Each name stands for a flat space through zero: a line, a plane or more. A row that begins with a name and a colon came from that space; any other row is followed by the name of the space it lies nearest, among the names in its block.
q337-q498: [  1  35  19  -2  -3   0   6  -9  -7   5  10 -19  -1  11  28  -3  -7  19
   8  22 -25 -12 -10]
q433-q248: [ 20  44 -29  16 -23 -32 -24 -21 -19   5  26   7  16  27 -40  36 -16  15
  11  29   3  20  25]
q666-q528: [-20   5  -3  56   8  47  17  37 -30   8   7  22 -30 -19  42  10 -18 -12
  34   8 -12  24 -12]
q984-q715: [  0 -18   3 -11  14 -15  -1  27  30  16 -48   8  20   0  -4 -27 -31   2
  -7  26  10  25 -14]
q847-q481: [ -8 -21 -10   8 -16 -13  -8  18 -18 -12   4  -7   1  -5  -6  19  -9   4
   9  -4  35  13   3]
q337-q498: [  1 -13  30 -28  -9 -11 -16  -7  17 -11 -27 -18   5  -2   7 -23   9  19
  -3   0  -1 -14 -13]
q984-q715: [  5  54 -21 -26  22 -20  14 -78 -25 -29  -3  -2 -34   4  28 -12  69 -22
 -47 -27  33 -17 -11]
q433-q248: [  2  16 -18   8  -8 -39   3   9   3   6   6  -8  11 -35  -1   6 -22 -25
  -9 -46  -8 -23   2]
q984-q715: [ -1  -2  -1 -14   8 -18   9  10   6   2 -20 -11   9   9   3  -7 -18   5
 -15  18  21   9 -11]
q433-q248: [  9 -34  28 -14  -9  18  -9  18  18  10 -10  10  10   0 -18 -10  -4   5
  -1   4 -17 -14   0]
q429-q197: [ -8  -7   0 -27  20  -8  11 -31  19 -18 -11 -38  -5  12  -1 -20  19  16
 -12   1   3  -1   6]
q429-q197: [  9 -12   4  -4   9   2   6  16  28  19 -13   5  13  -7 -22 -13 -23  -9
  -9  -3 -28  -9   4]
q429-q197: [-13 -29  -6   0 -18   9 -35  25  19 -13   7  45  26   6  -4  21  22 -26
   8 -39  45  -1 -23]
q666-q528: [ 14   5  12 -13   2   6   3  -6  20  11   4  -4  10  11 -21  -5  -7   3
 -11   3 -34 -22   5]
q429-q197: [ 15 -18   7  13 -14   6 -18   9 -13  29 -11  42   2 -28  -7 -14   5  -3
  20  19 -16  24  21]
q847-q481: [ -4 -14 -24  17  10  14   3   8 -10  -7  -5  21 -12   6 -16  13   2 -13
  -2   3  28  28   4]
q429-q197: [ -9 -14  -5  -8   6   0   9   3 -14 -12  -2 -12  -6  18   4   7   2  12
  -5  22  39  20  -3]
q847-q481: [ -7  22   3 -21   2 -36  12   4   6 -12 -18 -19   4 -16  33  -8  -8 -20
 -33 -38  22 -35 -37]
q847-q481: [  6  30  28  -5 -15  -9 -19 -10   9   3  -9 -10   7   2  19 -13  -5  21
  13  11 -31 -15 -14]
q337-q498: [  2 -42 -10 -12   2 -16  -9  11   6   6 -31  23   7 -22 -15 -17   9 -14
 -10  -7  33  23   7]
q337-q498: [  4 -30  12 -14   6  13   2  18  23  20  -5  12  21  12 -15 -11  -8   5
   1  24  -8   9   6]
q666-q528: [  6   1 -26 -22  17 -26  17 -14   5  23  10  16  22  -4  -3  -9  16 -24
 -24  -2  16   7  18]
q847-q481: [  1   6   4  39 -28  18 -24   9 -19 -35   2 -19 -31   5 -30  36 -25  20
  21 -13 -10  -9  -4]
q666-q528: [  5 -43   6 -32 -10  -6  -7   0   3  -7   1   7   9  -2 -22   1  25  -9
 -22 -20  32 -15   5]
q984-q715: [  2  24  30 -10 -11  10 -15  -4  12 -26 -16 -12  -8  22   8   3  -2  11
 -12  -9  -4 -35 -40]
q984-q715: [  6 -24  -8 -26  12 -17  25  -4 -25   8 -15  10 -10 -18   9 -16  19 -19
 -36   4  43   8   5]
q433-q248: [ -1  -6   1  15  -4  36   4  15  -7 -20  16   5 -18  20 -20  32  -6  -8
  -8 -16   5 -19 -13]
q666-q528: [ 18   6 -16 -27  11 -31  30 -29 -31  -7 -11 -19 -24  -8 -16  -4   9 -10
 -54  -2  29 -12  13]
q847-q481: [-12 -49 -15  -3  -1 -17   9  28  -7 -21 -18 -25  -7 -12 -19  10 -20  -1
 -13 -15  50  12   2]
q666-q528: [ -7  21  -7  10  -1 -13 -21  -5  15   8  -5  10  19   6  16  -7  -1   9
  28  16  -4  27  -3]
q337-q498: [  3 -11  13  12 -15  34 -25  12   3 -16  -7  36 -11   5 -12  14  14 -14
   1 -24   7 -14 -22]
q847-q481: [ 12 -16 -25  -7  25   2  16  -7  -5  10 -24  29  -9   4 -28 -10   9 -19
 -30  19  28  31  13]
q429-q197: [  2  25   4  21   6  20  26  26 -20   6   5   0 -16  13  12  17 -38  -3
  -9  23  -7  -5 -20]
q984-q715: [ -5   2 -25  -3  12 -19  21  -4 -10   1  13 -20   4  10  -4   9 -10   4
  -7  16  21  18  15]
q984-q715: [  3   7  -3  29   7  30  24  31  -8  31  32   6   6  17  -8  19 -42   6
  19  41 -36  13  15]
q847-q481: [ -9 -32  -9  -1  23  30  25   2  18  10  28  -5   4   5 -15  -1   9  -8
   3  -8 -22  -1  26]
q984-q715: [ -9  19 -27  22   8 -26 -23 -10  42   8  -6  -6  26  -8 -14 -10 -17   5
  35 -10 -32  26  17]
q666-q528: [ -7  21   2  18  -8  -6 -13  -8 -16 -23 -17 -19 -22  -1  15   2  -6  19
  15   7   7  11 -12]
q666-q528: [ -2  30 -10  13   7   7 -18  -5  12   5  -9  35  11  24  10   0   4  -3
  13  23   6  28 -16]
q847-q481: [ 18  -1  -4  -3 -31 -30 -15  -7 -29  -9   9 -14  -2  -3 -34  23  -9  14
  -6   2  16  -6  19]
q429-q197: [  4  -5   9  -6 -11  -5  -5   4 -15  16   3  27   6 -23  23  -9  18 -13
   1  -4   7  -2  -1]
q433-q248: [ -6 -13 -11   4  25  53  35  20  -1  -9  24  16 -13  41 -15  30  -2 -23
 -28   0  20  -9 -15]
q433-q248: [ -5 -25 -10  -4  -8 -13   2  30   7  25  30   8  40   2  -6  14 -17  -3
  13   8  11  11  16]
q337-q498: [ -5 -40  36  -1 -15  27  -2  24  -2 -33 -19 -42 -29   3 -17   6 -21  28
   0  -6  -3 -25 -14]
q433-q248: [  4 -40  18  13 -57   3 -58  33 -25  -4   3  41  15  -4 -14  27   6  14
  38  10  39  21  -1]
q433-q248: [  8 -27  -9   7  -7   5   3 -13  -5   3  30 -25  -3  -4 -48  11  -1  19
  16   2 -31   2  53]
q433-q248: [  5 -16 -19   3  -4  -5  -3  10 -18   7   2  34   4  -5 -11  12   8 -19
  -8   1  36  19   7]
q337-q498: [ -3 -14   1  -4  11  39   0   8  26   5  21  31  16  29 -12  10  16 -15
  -2  -5  -5  -7  -6]
q433-q248: [-31  -2 -44  -6  50  -3  60  22  -2  14  17  14  10  -2  52   0   5 -50
 -30 -14  55  18 -17]
q429-q197: [ -4  15  11  10  -1  10 -13  -9 -10  -3 -16  12 -13  -3  29 -13  15   9
  17  16  -1  17 -12]
q337-q498: [  4  15   1  20  -5  31 -13 -16 -14  -8  11  31 -20   0   2   9  29 -12
   9 -14 -11  -5  -3]
q429-q197: [ 11 -16  -1  -6  -1  16  31 -14 -60   8  31  -1 -29   0   0  12  24   5
 -14  30  18   7  31]
q984-q715: [ 14  23 -12  25  19  32  15 -14   1  16   8  28 -20  -7 -17  -2   3 -24
  -6  -8 -48  -7  14]
q666-q528: [  4  62  26  35   9  56 -11 -19  25 -10  -2  10 -27  14  13  -5   1  -1
  17 -17 -83 -35 -29]
q337-q498: [  9  30  -2  20 -11  15 -23 -13 -10   2   6  43  -7  -2   5   9  21 -16
  10 -11 -10  -2  -8]
q666-q528: [  5 -14  19   0 -15   0 -12   9  -4   1 -13 -11  -3  -4  -8  -5 -14  22
  13  19  -9   5   4]
q666-q528: [ 24  -2  13 -17   7  14   5  -5  15  26  -3  25  10   8 -24 -13   2  -8
 -19  16 -31 -13   9]
q847-q481: [  0 -26 -11   5  -5   6   6   2  -2 -10  28 -24  -3   5 -40  23  -8   7
   3 -14  -7  -9  28]
q429-q197: [  2 -11  -3 -27  11 -37  23  10  15  14 -13 -32  20  -7  -4 -17 -28   4
 -22   9   4  -4   6]
q847-q481: [ 17  23   7   4  -4   9   9 -15 -13  -6   5  -3 -24  -8 -13   6   0 -11
 -22 -22 -27 -37  -1]
q433-q248: [-10 -35   1  -7  22  27  25   4   3   0   2  -5 -13  -4   4 -12  15  -6
  -7  -3   2   3   8]
q429-q197: [  9  17 -13  37 -23 -19 -12  18 -36  14   0   2  -3  -9 -10  19 -43  20
  29  40  -1  37  18]
q984-q715: [  8  -8   0 -21 -23 -52   1  -1 -21   6   3  -7   7 -54  12  -6   9 -23
 -22 -49  15 -35   7]
q984-q715: [ -3 -15   2  -5   4   7   7   6  -9   5  -1   6   0   6   7  -2   5   4
   0  20  18  15   1]
q337-q498: [ -6   7   8 -31  -2 -56   1  -2 -11   2 -39 -15   8 -27  50 -32   3   3
 -16   7  42   7 -22]
q337-q498: [  7  16  28   0 -18  12 -19  56  10  26 -16  63  34  18  29   8 -29 -18
  -3  24  18  -5 -57]
[  7 -17   2  11  -6  21   3   6 -39  11   4  25 -17  -2   0   6   9   5
   8  36  15  28  15] -> q429-q197
[-12  19 -22   8  -6 -13 -12 -43 -21  -6  41   0   0 -10  24   7  51   1
  28 -16   5  13  26] -> q984-q715
[ -7 -15  -1   3  -2  10   2  10  -6  -7   6   5  -5  -5   5   7   7  -8
   1 -14  13  -3  -4] -> q666-q528
[  1   4 -11   4  -5 -23  -9  -2  10  -1  -1 -18  11  -2 -20   4 -18   9
   8  -3  -8   4  12] -> q429-q197
[-12 -20   0 -27  21   5  19   3   9   7   0   8  12   7  26 -15  23 -12
 -15   5  28   6  -9] -> q337-q498
[-12 -22  10   2  -9  24  -8  19  14 -19  16  -3   4  12  -6  19   2  -2
   7 -28   6 -21 -15] -> q666-q528
[ -2 -11 -38   6  12  -1  -6 -29   5 -11  12  20  -6 -10 -27   6  39 -27
  -5 -41  14  10  24] -> q337-q498
[  6  29  -3  -5  -9 -20   3  -7 -18  -3   8   5  -3 -11  16   9   5 -19
 -20 -24  12 -25 -15] -> q847-q481
[  1  29  14   4  -4   6   3  -3  -3   2  13 -12   0  13  17   5 -10  13
   7  14 -22 -13 -10] -> q337-q498
[ 20   9  15  -3  -8  11 -12  -1   8  -3 -17  15  -6  10 -28   2  -8  -4
 -19  -3 -15 -22 -12] -> q433-q248
[  7  13  -6   0  -5  -5   9  -7 -17  -3  17   2  -8  -8  -3  13   5 -16
 -17 -23   2 -23   1] -> q847-q481
[  3 -39  61 -18   3  61  10  15   4  14  -8  -4 -12  19  14 -26   7  35
  13  56 -36  -3  -3] -> q337-q498
[-23   8   8  20  10  26  -4  16  22 -11  -6  -1  -2   6  31  -3  -5   0
  24 -10 -11   3 -28] -> q847-q481
[  2 -15 -12  -1  -8 -31 -16 -17 -10 -19 -28 -11 -16 -33 -13 -11  14  -2
  -5 -28  21   8  12] -> q337-q498
[  5  -6   8   5  -3  25 -14  -9   8  -3   4  15  -5   6 -16   1  17   1
   8  -5 -18  -5   5] -> q337-q498
[  1  43 -42  -6  25 -21   2 -30   1   3  -6  39  11  24  10   1  26 -27
 -24  10  45  31 -12] -> q666-q528
[ -3  -7   1   5  -9 -22  -4   7 -11   9  -8 -16   4 -16   9  -9 -16  19
  20  22   0  23  14] -> q666-q528
[ -5 -75   9 -35   8 -22  14  22  12  11 -31 -28  14 -17 -13 -31 -11  19
  -8  24  26  24  22] -> q847-q481
[ 10 -26   7  -8  13  -5  10  27  23  30 -35   6  15  -9 -18 -28 -35   3
  -6  31 -16  19   8] -> q429-q197
[-12 -17  -5 -41  25 -14  17  -1  19  18  -6  19  30   5  35 -27  30 -19
 -21   7  40  13 -11] -> q337-q498
[  2  18 -10  -1  -2 -36 -35 -28  48 -25 -38 -13   5 -24 -24 -19   4 -11
  -5 -65 -21 -23  -8] -> q984-q715
[ -2  -6  31  14 -17  45  -7  48  -1 -10   0  19  -5  23   5  26 -26  -3
   0   2   4 -24 -44] -> q337-q498
[-17 -30 -15   9  14  10  13  23   1 -12 -10   0  -9  -6   1   4  -6 -14
  -4 -15  31  14  -8] -> q847-q481
[  4  -2  24  28  -6  31  26  27 -31   9  12 -39 -28   6  -5  12 -52  38
  20  51 -43   2  14] -> q337-q498
[ 18  11  26 -13  -9  17 -17 -30   0 -25 -23   0 -29   6 -17  -8  25   4
 -22 -16 -14 -33 -15] -> q666-q528
[ 10  47   1   2   0  -1  23 -12 -22   1  25 -12 -12   8  12  16  -9  -8
 -22  -5 -17 -34  -9] -> q984-q715
[-15 -15 -27   1  27   8  19   9  11   0   1  14   4   6   3   2   6 -24
 -11 -10  28  18  -3] -> q847-q481
[  7   8  16  -1   4  24 -17 -18  11  -6 -24  31 -16  -5   7 -20  32 -12
  -5 -14 -14 -10 -17] -> q984-q715

Rows lie near named flat spaces through zero. A row that begins with a name and a colon came from that space; any other row is followed by the name of its block's space that it lies nearest.
q574q531: [ 35 -17  18 -15  -5 -14  -6  36   5 -11  -3  -3  -5 -11  -2   6  -7   9
 -19   7  -7   4   3]
q979q330: [ -4 -12 -18  41  -4   1 -11  13  -2  -6  -3  12 -10 -11  -9   2 -17  18
   1   2  -4   0  17]
q738q981: [  2   2   2 -27  -6 -15 -21 -27  15 -23   4   2   9   0   8  -4  34   8
 -25  10 -14  17  -4]
q574q531: [  1  32 -25   1 -21   8 -14  46   4  21 -31  13 -31  -9 -27 -40 -32   7
  26  23  46  -8 -24]
q729q50: [ -1  -4 -13  32 -16  -8 -25 -14   8 -20  -5  21  -1 -15 -20   6   1  15
  -5  -4 -12  -4  11]
q574q531: [ 49 -25   8 -10  37  -3  16  35 -18  -2   9  -3 -29 -10  23  -2 -10 -17
 -13   2   1  19   2]
q855q76: [-11   0  -6  32  -6   8   6   0   4  -5   2   1 -14  -2   0  -3  -9  -1
   4  -2  -3   2   3]
q574q531: [-22 -18 -60  21  38  -8 -43 -53 -16 -24  15  30   0  -4  26  -9  35  27
 -23  14 -13  42  28]
q738q981: [  1  -7  34  -3  10   8  38 -11 -15  21  10 -17  27  11  -3  34  -8 -26
  19 -34  -9 -31   4]
q729q50: [ 32  18  14   4 -13 -10 -12 -42   8 -17  -9  26  -1 -22 -38  12  15 -31
  10 -30  -7 -27 -18]
q738q981: [-12 -12 -59  -3  36  -3 -34  18 -33  23  -8  23   4  -2   7 -16 -10  37
   4  25  27  17  23]
q738q981: [ 34 -14  93 -22 -21  -8  49 -21  28 -30  24 -39  17   6  10  45  24 -45
 -25 -37 -53 -15 -13]
q738q981: [-26 -20   8  -2  15  -2   8 -43  -1 -14  26 -15  29  17  31  23  31   5
 -21  -8 -33  15  20]
q855q76: [-47   7  -1  36 -14  17  19 -33  31 -33  25 -24 -26  19  43 -19  24  -6
 -21  13 -25  40  -5]
q574q531: [-16   8  -5   9 -15   3  -5  -3   9  -1  -4   0   2   2  -6  -4  -1   8
   3   3   1  -3  -1]
q738q981: [  9  -2  19 -18  -1  -6   5 -11   3  -5   4  -6  12   2   0  11  12  -9
  -6  -8 -10  -5  -3]
q729q50: [-21   3 -11 -36  18  -8 -16 -51  -9   3   9   3  37  14  12   6  37   6
  -7  -1  -5   7   5]
q574q531: [ -8  12  -1   5   5  12  17  -2  -6  14   0  -4  -7   6   1  -6  -8 -17
  17  -6  12  -6  -9]
q979q330: [ 20   0   3  16  -1   4   8  27  -9  13 -11   8 -12 -11 -20   3 -28  -9
  18 -10  13 -19  -2]
q855q76: [ 48 -10  22 -14   7 -12   1  12 -16  11 -10  13  14 -18 -32  27 -14 -15
  12 -26   2 -34   1]
q979q330: [  3   7  -6   2  -4   2  -3  13  -4  12 -11   7  -1  -5 -16  -3 -14   1
  13  -1  14 -13  -3]
q979q330: [-27   5 -24  15  31  23  25 -15  -2  -6  22 -16 -41  18  56 -35  13 -19
  -7  19   5  49  -8]
q738q981: [ 54  -5  14 -66   8 -28 -26  18  -3  -5 -11  11   8 -15 -10   0  15   3
 -20  10   6   2 -10]
q979q330: [ -6 -13  19  49 -29  -2   3 -11  18 -23   5   0   7  -8 -17  28  -6   6
  -5 -20 -32 -16  15]
q729q50: [ -4   0 -28  -1   4  -3 -23  18 -13  15 -14  16   5  -5 -13  -8 -13  23
   9  12  19  -4   9]
q855q76: [ 0 -1 -1 -9 -1 -5 -9 -7  3 -7  1  2  4  0  3 -1 11  5 -8  4 -4  6  0]
q979q330: [-15  14  10 -18  -1   6  15 -24   9  -2   9 -15   2  15  17  -7  19 -16
  -2   0  -2   8 -14]
q729q50: [ 15 -13  -5 -21  15  -7  -6  26 -10   5  -1  -1  -1  -1  11  -5  -3  12
 -11  14   6  13   6]
q855q76: [ 10   2 -18 -33  11  -7 -20  30 -22  32 -19  13  18  -3 -19  -4 -17  19
  15  10  31 -15   3]
q738q981: [  3   6 -40  30 -20  -2 -35  42  22 -26 -14  17 -57 -18   2 -48 -13  30
 -19  45  14  39  -6]
q574q531: [-64  15 -28  44 -46   3 -31 -28  31 -21  -4   6  12   6 -11  -9  10  42
  -6  16 -13   6  11]
q729q50: [ 33 -10  51 -35  16   5  50  22   5  -5  20 -38 -20  12  39   1   6 -40
 -17  -3 -11  17 -19]
q574q531: [-45   5 -36  58  14  26  15 -22  -3  -4  15  -1 -31  11  29 -21  -3  -5
   9   6   1  26   6]
q855q76: [ 53   3  -6  16   4 -10 -18   1  -5 -14 -14  35 -29 -34 -32  -2  -8 -21
   7 -15   7 -12 -10]
q729q50: [ -4 -18   0   5   5   3   9  38   0   0   7 -16 -11   6  23  -6 -13  17
 -14  18  -2  20  11]
q855q76: [-12 -14  18  22  -9   3  15  -2   2  -1   8 -11  18   5  -2  26  -7   4
   0 -15 -20 -14  15]
q979q330: [ -8   6  33  -8 -11   3  24 -31  17 -14  14 -21   8  12  12  11  22 -23
  -8 -14 -22  -1 -11]
q979q330: [ 52 -30 -21 -24  37 -19 -28  51 -33  13 -12  24  -4 -22  -6   2 -19  21
  -8  13  18   6  18]
q729q50: [ 16 -16   5  35 -15  -3  -3  24  13 -23   0   3 -23 -15  -4   3 -14   9
 -14   3 -16   7   9]
q855q76: [  9  -2 -11  26  -3   0  -8   9  -4   0  -8  16  -9 -14 -19   2 -16   3
   9  -6   4 -11   5]
[ 19  12  22  31 -22  11  24  19  12  -3  -7  -2 -30 -11 -20  -1 -25 -29
  17 -16   3 -20 -18] -> q729q50
[  6   6   7 -64   0 -18 -22 -11  -1   7  -6   0  36   6  -6   4  25  12
 -10   8   5  -4  -6] -> q979q330
[-46 -15 -12 -14  18  14  20  32  -9  23  15 -35  10  32  49 -12  -8  29
  -9  31   7  30  17] -> q729q50
[-15  17  18   5 -30   8  14  10  15   8  -8 -13   4   6 -15   0 -13  -4
  14  -4   5 -20 -11] -> q574q531
[ 27   5 -13  11   3  -4 -15   5  -5  -4 -12  24 -22 -20 -19  -9  -8  -8
   7  -2  11  -4  -7] -> q855q76
[-14   9  22  35 -34   9  18 -12  34 -30   9 -15 -23   2   6  -4   5 -13
 -10  -3 -23   7 -11] -> q738q981
[-55  34   8  46 -32  30  35 -37  28  -5   9 -20 -17  19   6 -13   2 -26
  21 -11  -5  -5 -20] -> q979q330
[ 25 -12  22  -5   5  -4  13  23 -20  25  -8   1  23  -7 -26  31 -26  -7
  20 -25   4 -39   9] -> q855q76
[-29  -3 -22  34  -8   8  -6  15  -2   9  -4   3   2   3  -5  -2 -20  25
  10   7   5  -3  16] -> q855q76
[-52  17 -36  -9   2  14  -6   4   6  10   2 -13 -10  23  33 -41   7  24
  -3  40  21  35  -5] -> q855q76
[-12   4 -11   9  -7   1  -9  -3   5  -3  -3   4  -1   0  -3  -6   1  10
   0   6   1   3   2] -> q574q531
[ -2 -19 -12 -21  14 -16 -26 -16   3 -24  13   1  10   2  26  -1  32  25
 -37  19 -19  34  15] -> q738q981
[-31   9  -4   6  -3  11  12 -11   1  11   4 -11   8  14   7  -2   0   0
  10   0   3  -2   0] -> q729q50
[-49  12  -6 -12 -14   0 -10 -49  22 -18  13 -12  20  21  22  -8  40  15
 -18  13 -17  22  -1] -> q979q330
[-15 -10  15 -71  38  -2  20 -26 -12  10  26 -33  31  34  56   2  41  -7
 -23  10  -8  30   0] -> q729q50
[-19  15 -12  -5  -5   5  -4  -7   2   7  -4   0   2   7   0 -13   3   4
   7   8  11   1  -7] -> q979q330
[-21   5  23  44 -26  14  28 -17  24 -19  12 -17 -13   6   5   7  -1 -17
   1 -14 -24  -3  -4] -> q729q50
[  1  -1  15  15  -8   6  17   5   6  -3   3  -9  -7   1   0   5  -8 -10
   3  -8  -7  -5  -2] -> q738q981
[ 26  -2  12  29   0   4  14   6  -5  -1  -3   9 -17 -15 -18  11 -18 -23
  14 -22  -2 -19  -3] -> q855q76
[ 14 -13  -2 -21  24  -6  -1   3  -9  -4   9  -2  -4   1  22  -3  11  -1
 -15   8  -3  20   3] -> q979q330
[-2  3 -3  5 -4  1 -1  1  3 -1 -2  1 -5 -1 -1 -4 -2  1  1  2  2  1 -2] -> q738q981
[ -1  -5  25   8 -13   4  21  11  10  -3   6 -17   0   5   4  10  -7  -7
  -2  -7 -12  -5  -1] -> q574q531
[ 10 -22 -20   3  -2 -20 -41  17  -8  -5 -11  22  18 -16 -19  12  -6  42
 -12   9  -4  -3  26] -> q979q330
